Each row is followed by its class.
[ 249 -106 -331  174  397  125  414   67   20 -171  -85 -345  290 -373
  104 -166  205 -257   67  124 -403  -28  338    5  107 -153  447  206
  200  207 -257  -29  178  341  593 -421   98 -380  425 -163   89] -> bakoz
[ 539 -144  -65 -237  138  281  520  -97 -372 -331   20 -214  -47 -148
  -67   32  -10 -281   47  144 -390  452   43  117 -377    6  573 -571
 -310  248  200 -387  328  151  224 -241  172   28  392  -99  -64] -> fofas
[ -84  -82  -75  -47  180 -156  253  232   14 -247   85    2   45 -102
   99 -158  421  -84 -340 -140 -156 -157 -385  182 -180 -190  -69  125
 -100  184   33  228  304  279  204 -127   58  -87  -38   45   79] -> kol
[  23 -256 -121  132  -27 -169  339    2  370  -92   39 -112  158 -279
   35 -386  576 -210 -111  -56 -359 -105  -34  -91  331 -405 -173  166
   75 -311 -151  183  376  388  361 -112  -61 -338  170  255 -243] -> Geri
[ -81  230  -79   76  390  138  256    5   88 -255  436  179 -123  -47
 -231  -27  170 -327  -26  156 -249  115 -393 -212 -285 -125 -143  399
    7 -134  132 -108 -226  539  291 -243 -107  110  239  207  180] -> fofas
[ 466   48 -196  -43 -127  293  414   -4 -185 -225 -394 -243  -25 -458
   28  292   19 -411  294   79 -126  154  161 -192 -101 -131  407 -151
 -117  229 -207 -316  517    7  539   81  170    1  494  -15 -228] -> bakoz
[ 372  196 -200 -202 -249  223  413  109 -435 -176  147 -109   75 -207
 -154  279 -335 -161  257  171 -144  288 -172  206 -100 -391  251 -500
 -486  284  133  -81  403    1  339   14  -17  350  311 -426 -190] -> Kugok
[-327  107    1  265  565  -42  -57   83  161  -54  324  370  147  240
 -181   48  -40 -456  -38    0  322  120 -194 -233  168  121 -441  136
   46 -200   -7 -108  -94  460 -165  231   82   -6   36   15 -155] -> Gera
[-322   98 -324  231  128  271 -344  148  188 -319   81   90  190 -214
  107 -329   83 -174  206   64 -253 -320 -165 -404  262 -174 -736  399
 -159 -173 -250  164   42  226  455  281  -73 -246  367 -235 -254] -> Gera
[ -80 -113   16  140    6   72  211  -62   58 -154  218  100  182 -262
 -140 -221   47 -133  139 -109 -155  -50   28  -80  -80 -323 -553    3
  153   43  111 -171  523   43  -40  161  -74 -277   43  325   42] -> gabu
[-105  158  -73 -399 -220 -142  226  410  -23  -43 -181  -47 -121  -47
  281  108  263 -165 -299 -238 -287  -11 -425  125   -3 -303  105 -163
 -511 -100   47   96  540  313  325   -8  118  251  -18  107 -453] -> kol
[ 181  -83   14   49  190   90  676   71  149   14   69   78  -53 -179
 -121  148   80 -472   35 -138 -123  271  271 -116   65  -96  291   92
  -77  -50   85 -594  378  239   14 -136  287 -173  331  651    2] -> dafir
[  53   69 -223 -144  346  -92  383  311 -227   -9   29  203   46  129
  174  384  -15 -275 -115 -186   43  330  238  301   67  175  435  285
  369  342  222  -45  311   93   47 -617  -14  333  152  184  159] -> fofas
[-128 -147 -129 -242  -61 -180  306  123 -236   38  -30 -274 -448  -73
   63  237  258  -27    7 -135 -245   56  263  136  244  -24  412  251
  304 -141  -18  195  361  -67   19 -362 -172  354  161  259 -208] -> Gera
[-205  -69 -144   66  -59  166   37   16   59  126 -172   36  265 -236
   47  -77  -33 -217  237  -80 -206  -68  127 -265  295 -226 -238 -130
  -18 -175 -190 -242  374   15  286  437  145 -157  319  233 -287] -> fofas
[-223   53 -390  121   39  224  -46  149 -183 -267  -25 -162  191 -306
   53 -147  -21  -49  200  193 -235 -138  119   33  231  -48  232  276
  417   -4 -184  341  125  166  379  250 -164  -30  202 -561 -170] -> Geri
[ -55  -49 -141   96  183   33  330  214  -60  -44  -60  -70   -1  -22
   74 -270  254 -333  -76  -35 -331  216   12  -76   46 -171 -272  266
  361  -99  109  164  511  318  339 -377 -224  -98  281  376 -114] -> bakoz
[ -84 -190  -46  115  155 -187  191  142   36   54  -49   52  -51   29
  199 -175  272 -134 -235 -346 -123 -156  147  -43  293  -59 -410  313
  208 -138   87   20  519   10    8 -177  -28 -149  -13  665   -8] -> Geri
[-481 -214 -294  -19  -79  134  -10   46 -102 -263 -172 -256   -5 -287
   88 -179  -31 -104  286  149 -158 -160  -86 -186  215   65 -173   -8
  289 -282 -212  422   21  184  143  443   23 -224  405 -365 -266] -> bakoz
[ -35 -183  277 -206 -176    3   59 -173  -87  -70  108  -18 -354   53
 -280  194  201 -188  114   76  224  281 -242 -304 -552  303  175  175
   13  -83  121 -140  -73 -131  -17    0   73  252  125  316  -13] -> kol
[ 234  137 -144 -169  -55  202  407  233 -169   -6  294  -39 -199 -294
   62   30  -57 -276   21  -86 -232  145    8  101   26  -92  412 -202
  -55  -57  311 -420  276  193   43 -171   33  171  229  376 -217] -> bakoz
[-111 -193 -225  113  437   -5  187  160  -82  -88 -179 -120  -70   -3
  274 -280  100   31  -82   19 -206  -41  272  170  324  272   95  389
  438  -75 -133  146 -228   77   76 -269   62 -270  155   46  228] -> Kugok
[-133 -174 -186   78  -77 -155  176  380 -274 -114 -170 -216 -388 -246
  262  -22  446  -43 -288  -47 -399 -152  140  378   62 -103  602   50
  263 -123 -310  672  298  300  320 -319 -146  -79  -51 -207 -170] -> zosab
[-338  -66  -95 -228  104 -154   63  106   60  -24   -5  -70   77   49
  216   41  153   97  -59  -65   99 -203 -303  -24   -5  -39 -155  -58
  133   27    9 -112   -7  166 -152   60  189 -131   25  344   58] -> zosab
[-381   46   38  256  -90  -19   20   51  249  184  182  273  -53 -114
   55  -49  142 -213   81  -89  -67 -152   72 -219   28 -129    9  199
   87 -344 -144   20  178  203   96   93  -28 -126 -101  314 -272] -> zub
[ 322  166 -117  108  -88  -60  331  -25  170    1 -437 -320 -449 -441
   16   38  -62  -43 -120 -300 -447 -179  299  112  446 -145   41  -23
 -233 -355  -41  378  227  163 -191  199 -235 -128  121 -146  -83] -> zub
[-240  109   37   54  -13  -82 -228   71  119  -82 -217  -55  153 -176
  277 -510  440  -41 -209 -129 -330 -252 -359 -329  149    7 -852  147
 -112 -202  211  270  165  174  234   42 -161   31   89  334 -245] -> gabu
[ 285 -293 -123   21   -1 -151  406  134   80   35 -339 -346 -102 -386
  259  -31  254  -20 -193 -171 -238  -42   83  186  391  177  478   57
  171  -99 -150   85  245    8  139  -93  178 -380  282  200  107] -> zub
[ -88 -479  144  181 -152 -447  375   90  162  -58   10 -146 -383 -319
  252 -115  899 -150 -150 -291  -85 -128  -34  -29  213  107  312  296
  -75 -334   88  386  319   41   22 -121  -27 -100   56  673 -171] -> dafir
[ 250 -360  -72  -24    8 -245  573  125  -52  -22   13   26  -81 -125
  355   53  161  -30  -99 -350 -313   43  461  264  642  -13  191 -142
  -49 -187  333  -85  569  -59 -113 -541 -102  -37  186  623  -69] -> kol
[ 148  218 -250  201   72  183  444  147   56   17 -324 -104 -168 -392
   59  155  195 -469  -34  -97 -463 -147  323   52  140 -425  176 -257
  -27   -6 -175  277  687  521  175   87 -315   70  400   42 -312] -> gabu
[ 225   69  153  180 -176  147  -85 -217  247  335  -68 -268  176 -135
  -36 -312    8  433  -33   80 -219 -272  373   26 -130  -49  -16  -75
  201   84 -127  -50  -92 -165  108  -74   15 -440 -117  175  510] -> gabu
[ 416   31  -95  329 -291  162  416 -144  359  -50 -181  -39 -179 -462
 -136 -223  219 -100   35  230 -361 -178 -117  -56 -112 -465   66 -304
 -193 -319 -188  137  -52  435  302   78 -131 -403  196  -15 -209] -> fofas
[ 143 -113 -193 -113  -93  -19  367  335  -66 -155 -348 -318 -109 -444
  371  -34  427 -457 -114 -188 -435   69  -76  -67  457  -33  368 -273
 -138 -278  -32   60  592  316  293   48   35  -36  393  200 -595] -> zosab
[  18   62 -377  257  338  -71  379  295   93 -147  218  116  -40 -226
  -48  219  463 -535  -48 -342 -160 -175  -69  -91  471  -22 -131  403
  -75 -134 -108   13  357  435   22 -150  -93   77  382  358  -79] -> kol
[ 180 -131  -74  226  306  -13  344  -71   94   48  154   28 -368  119
  -47   95 -168 -205  -77  -24  109   -1  350  107   50   68  338  -44
   22 -120   35 -123  -66  154 -191  -53  166 -351  -15  239  118] -> zub
[ -69 -136 -151  294  247   93  -38  227   -3 -235 -262 -290  195 -458
   85 -501  651 -325  -54   -7 -258  -82 -329 -207   52  -29  -75  128
  265  -39 -139  169  221  373  365  220 -100 -349  328  -50 -306] -> Geri
[-164   17 -255    7  -58   99   55   54  -69  125   -2   75   -9  -34
  159   97 -380   69  169 -107 -115 -149  240   81  314  -76 -139  -58
 -227  -17   22   64  -15 -109  -47  255   89  -11  267   64  150] -> dafir
[ 316 -305 -166  234  -12  -16  600 -197  210  200   44  -39  134 -265
 -212   54  272 -225  197  -67 -177   47  440    6  307 -124  501   64
  152 -152  -62 -121  356   52  337  -92   20 -186  421  435   92] -> kol
[ -52 -155  -66  260 -275    7   23 -135  405   53  -39 -376   39 -529
  -47 -361  482  -12  140   66 -461 -253   87  -66  307 -299   96  224
  216 -312 -247  460  364  169  422   51 -285 -348  261  -76 -157] -> Kugok
[ 365  -39   37  -15 -283  110  327 -179   50   54  252  -65 -280   73
 -329  -76   15 -136   91   33 -124  285   19 -127   40 -222   17 -200
 -550 -336  133  -29  -40  127  146   55  -50   69  320  118  -47] -> zub
[-407    0 -431  414  450  -41   39  145  233   17  -16  152  265 -318
  -23  235  269 -505   83 -166 -346 -378   71 -284  501 -127   41  131
  -12 -381 -455  117  210  517  214  459   20 -218  293   53 -292] -> fofas
[-130   51   40 -189 -403  -77  164  125  -33   51 -481 -402 -228 -468
  239   89  107  124 -170   21 -468 -225  -80  302 -163 -178  792 -400
  -48   11 -127  374  311    2  172  188   67  -73 -237 -292 -309] -> gabu
[ 101  175 -257 -271  -28  224  478  124 -254  -52 -377 -190  419 -369
  230  156  -77 -300  111    1 -532   50   72   42 -203 -367  549 -528
 -162  406   45 -274  722  138  656  -57  210  124  327  -86 -265] -> Kugok
[ 211 -133 -502    3  176  161  404   49 -282 -136   26 -274  180 -223
   12  -10  -16 -151  192  110 -102    3  239   79  280 -176  143  -28
  374  269 -243  -16  295   57  161 -122  -13  -27  457 -193  -96] -> bakoz
[-558   20 -250  302  188   75 -158  112  222   17  399  193  490 -213
   34   22  409 -196  143   97 -251 -459  -11 -219  248 -209  -58    1
  285 -107 -427  -25  245  401  425   -1   24 -112  169   58 -226] -> Kugok
[ 886   -2   51  112  -56   32  768  -91   25  -95 -102 -246 -629 -291
 -437  169  -33 -411  -65  -49  -91  527   -8  191  -40 -132  479  179
 -152 -192  -14   69  260  214 -214 -152 -212 -105  173  -41   89] -> dafir
[  21  292  -94   71  -72  160   13 -139  -23   25  -32 -154  109 -250
 -124  -20  -87 -157  267   70 -321  -61  241 -156   13 -319 -152 -123
 -251   69   54  189  153  161  148  -73 -270  234  232 -226 -175] -> dafir
[ 106  131 -224   81 -141  113  109  125  297   23   11 -141  -16 -203
  107 -154  -80   15 -159 -226 -372 -255   54  150  318 -318 -448 -253
 -155  -17  -29  245  491  127   22  259  -49 -284  170 -131  -37] -> zosab
[-228 -300   28  253   55 -150 -119 -152  468  254  366   -2  -37  -25
 -252 -118  265   69   52 -156   74 -132  257  -60  427  154 -182  486
  477 -361 -210   58   71  -70 -290   75  -39 -314   36  301  129] -> losi
[-255  -95  -35   95  263   60 -195  123   18  -51  115  192  -46  141
   58  -19  143  117  -53    8  293  -23    6 -112   35  320 -195  562
  714    2  -63 -100 -127    1   58 -166   15 -129  149  320  309] -> zosab
[  98   62  170 -107  110  133  300 -179   25  -75   18   48   78  -50
  -83 -110  -56 -298  171   47 -282  239    8 -315 -112 -184 -248 -199
 -328 -162  337 -524  230  208  221 -249   76   27  238  496 -150] -> losi
[ -57  -78   75  204  -62   11    6 -241  355  -81  223   53  149 -114
  -59 -427  117   40   93  145 -188 -149   -6 -138 -126 -267 -176  235
   67 -206  187  299  -24  151  402  -61 -217 -294  -39   51  137] -> Geri
[  52  -21 -376  129  315  220   51   58 -182 -161 -116 -246 -167 -146
 -164  149   -7 -505  220  -37 -101  107  388 -173  478  119  210   40
 -111 -214 -349  -59   -6  368  -87  378   26  -37  546 -276 -252] -> zub
[-115   55 -198  -24 -179 -105  365  268  -15  221 -138  -40   68 -101
   49  127   75  -40  -68 -261 -230  -44  278  211  360 -355  129    5
  130  -15  -53  101  490   77 -117 -129 -122   48   37  180 -110] -> Kugok
[  50  203 -292  149  165 -189  405  287  240  314  -58    9  -29 -110
  267  152  -24  -73 -279 -375 -176 -360  424  313  838 -205 -123 -316
  -36 -208  -33   42  400  267 -230  151  105  -90  -19  378 -106] -> Geri
[ 314 -197   43 -264  -24 -167  640  152 -332 -288  -32   47 -149  -73
    6  165   88 -340 -120 -239 -144  431 -294  163 -253  -99  569 -101
 -369   12  434 -224  361   37  162 -146  118  165  -35  218 -118] -> Geri
[-286 -367 -178  181  -36   -4   -2   70   96  198 -353 -259  186 -158
  211 -289  195   38   98 -116 -324 -330  702   52  627    4  -60   75
  503 -227 -378  282  482   21   68  -15  -58 -441  219  190  -72] -> zub
[-149  144 -359 -169   19  -21  101  376 -223 -327  -21   59 -406  -31
  280  299 -118  -17 -115   -4   -1 -222 -356  246  116   15  256  125
 -332  -32  -76  374 -216  154  188  150  130  154   40 -319  -15] -> zosab
[  75 -193  -51  152 -170  -18   40   54  128  -23  -92 -237 -169 -317
  127 -208  218  181    1   -5 -249 -251   71  160   25  -77  330  -37
  -19 -124  -93  178   83   15   70  117  -73 -345   -1  -60 -138] -> zub
[ 152  -49 -197  -67  -46  100  284  262 -170  -39 -249 -227 -201  -88
  295 -188 -201  271 -179 -150 -334 -142  179  289  117 -187  206 -318
 -256  -82   68   64  142   31  -55  134  108 -414    3  -46   45] -> Geri
[ 332 -112  170   61  220 -118  584  -55   39   21 -236  -38 -169 -383
  153  -59  327 -228 -291 -299 -453  216  407   34  108   91  400    2
   58 -145  223 -257  413  206  -64 -379  -11  -68  159  591    2] -> gabu
[-487  -11 -269  192   86 -134   -4  333  -49 -229 -419 -190  -30 -412
  343 -248  224 -178 -104 -209 -536 -406   -5   -6  692 -146 -424   47
   29 -307    7  655  477  216   74  364 -281  -86  125  -76 -485] -> zub
[ -24  -45  201 -157 -303 -207   19  217   62  215 -390 -250    4 -155
  249   26  260   72 -346 -295 -161 -214  -51    7    5 -104  189 -127
 -175   12  -16   -8  413 -133   91   44  157  -57 -214  352 -114] -> bakoz
[ 319 -151 -254 -160 -252   96  361   22   -6  159  193  -38 -210   21
    4  195 -262   65  120  -90 -148  136  418  231  500   79  298 -224
  -91 -253   40 -140  236 -172  -38   48  108   55  334  154  -44] -> Gera
[  -1 -172  -70  145  354 -208  479   57  347 -167   94  144 -401  -82
  131  202  358 -371 -256 -148    0  -23  -91   88  204   29  546  152
  249 -375  -59  169  106  510  -10  -69  -19 -231   26  255  -29] -> kol
[ 216  -59  -78  153   54  -11  616   47   44  324 -155   84   59 -198
  -76  226 -235 -269  -37 -371 -270  -53  610  116  417 -180   72 -331
 -434 -118   75 -233  513   29 -293  299  151  -92  233  525   93] -> fofas
[ 150 -290  158   78  -72  123  262 -217  169   54 -201 -157   -4 -178
 -252 -220   -2   -1  -12  170 -142  111   57  -30 -478    4  294  -76
  166  -63 -161  -94  -30   85  165  134  252 -556  110   11  259] -> losi
[ 220 -160  185  203  -12 -193  461  215  237  -91 -482  -43 -332 -307
  409 -106  335 -130 -407 -149 -178  -61  -33  164 -126    9  798   97
 -211 -124   48  276   47  239  200 -189   81 -404 -119   86  -39] -> Gera
[ 142 -316  175   73 -383  -87   25  -23  347   12  146 -137  351 -446
  120 -437  495  161  -21 -227 -229  -75 -238 -109  145   49  -62   52
  -31 -117  208 -385  432 -108  185 -173  181 -485  136  457  -80] -> Gera
[  68   48 -200  334  196  120  294   99   99   87 -108 -106   -7 -277
   56  -85  174 -234  -47  -19 -282 -148  292  -98  298   15  136  -69
   79 -156  -41  -15   54  336   -1  -25  -29 -242  337  302  -24] -> bakoz
[ 243 -305 -223   95  542  -64  480   17   60  -87 -215  -30  219  -12
  -51  -21   -9 -384  -69 -269 -227  248  243  -89  643  107  -59  -40
  143 -273   48 -309  283  194 -118  -21  111 -378  356  310   -8] -> zosab
[ 376  292 -315  341   34  275  162 -229  -53 -139  310   62  266 -419
 -313  352   59 -248  470  308   54   82 -125 -319 -130  -71   75 -354
   79  204 -111 -414   32  200  230  -26  -31   98  470 -196 -260] -> losi
[-197 -105 -326  -75  332    0  -68  -59 -303 -142 -206 -301  374 -124
  -23 -157 -301 -145  162  -59 -361   58  235   33  478   27 -189   44
  249   81  115  238  163  -68  -29  155 -184   86  234 -456 -111] -> zosab
[-296   16 -286   -5  241   81  307  248   33  -43   38  194  388 -172
  323  -68  113 -322   90  -60 -416  -69   32  -30  319 -251 -226 -142
  147  -66  -43 -121  609  384  579 -264  120 -160  353  387 -148] -> kol
[ 222  -69 -238 -111   84  -15  405  135 -113    3  109  -35   58 -208
   11  437  -49 -335   93  -93 -175   83  122   78  484   13  379 -365
 -350  -89 -104 -446  209  179 -100 -104  260   69  356  211 -224] -> gabu
[ 600  255  -52   21 -333  445  139 -148 -245  144  119 -172 -105 -171
 -503  356 -526 -120  425   68 -168  324  397   95 -223 -252  115 -407
 -338  215 -166 -376  285 -123  -49   90 -106  158  298 -389    8] -> gabu
[  84  -41   47  192  292   47  368  -90  133   -2  -74  -33  212 -287
 -176   -5  326 -191  128  224 -112   42  329   -3 -150  -44  395  178
  496  167  -13 -207   79  312  308 -540  -13 -189  230  375  249] -> zosab
[ 132   15 -485   80  180  155  144  179  -95  -60 -187 -244  295 -305
  394  -65  116 -121  123  -77 -418 -220  494    2  554  -99   48   24
 -130  138 -271  -10  453  172  535 -245  110 -153  548  -63 -144] -> kol
[-109  -11 -168  -85  138   78  202   67  -69 -201 -219  202  -16  -61
  -35  325 -159 -206   35  100   38   40    2   87 -225   50  511  -17
  175   72  -17   33  -69  196  122  113  122  -26   81 -162   73] -> Geri
[ 183  193 -172 -417   -3   26  426  226 -282 -138 -260 -192  -33 -119
  287   72 -370   18 -136 -151 -250   99    9  308  -72 -168   99 -450
 -284  283  372  -77  370   29   93   14  194  164   69 -163 -140] -> zosab
[ 219   81   12   87  -72   55   31  164  -26 -246   46 -164 -145  -77
  -95 -108  227  -88  -28  254    8  211 -358  -40 -106   14  -90  354
  -34   28   14  222 -131   94  329 -218 -149   -2  158 -148   55] -> Kugok
[ 422 -211  241  298 -245  -17  497 -124  183   65 -200   16 -441 -381
 -223  -52  242 -220 -103 -110  -78  278  372  166 -279  -44  616   33
  318 -217   67  183  430  100   17  -83 -159 -400  -56  264  104] -> kol
[-205 -146 -194  164  375   22  251   45 -113 -299 -584 -247   23 -418
   88 -230  267 -263  -45  -75 -458  -43   35 -154  168   69 -149  270
  299  -86  -89  288  141  329  -30  113 -157 -280  411  -11   -7] -> gabu
[ 383  -76 -274  106   48   42  609  140 -177 -170   49 -288 -197 -443
  190 -150  561 -217   -2  -54 -477    6  131   32  344  -64  337  190
 -207  -80   21  -35  141  326  221 -440 -118   53  584  457   31] -> zosab
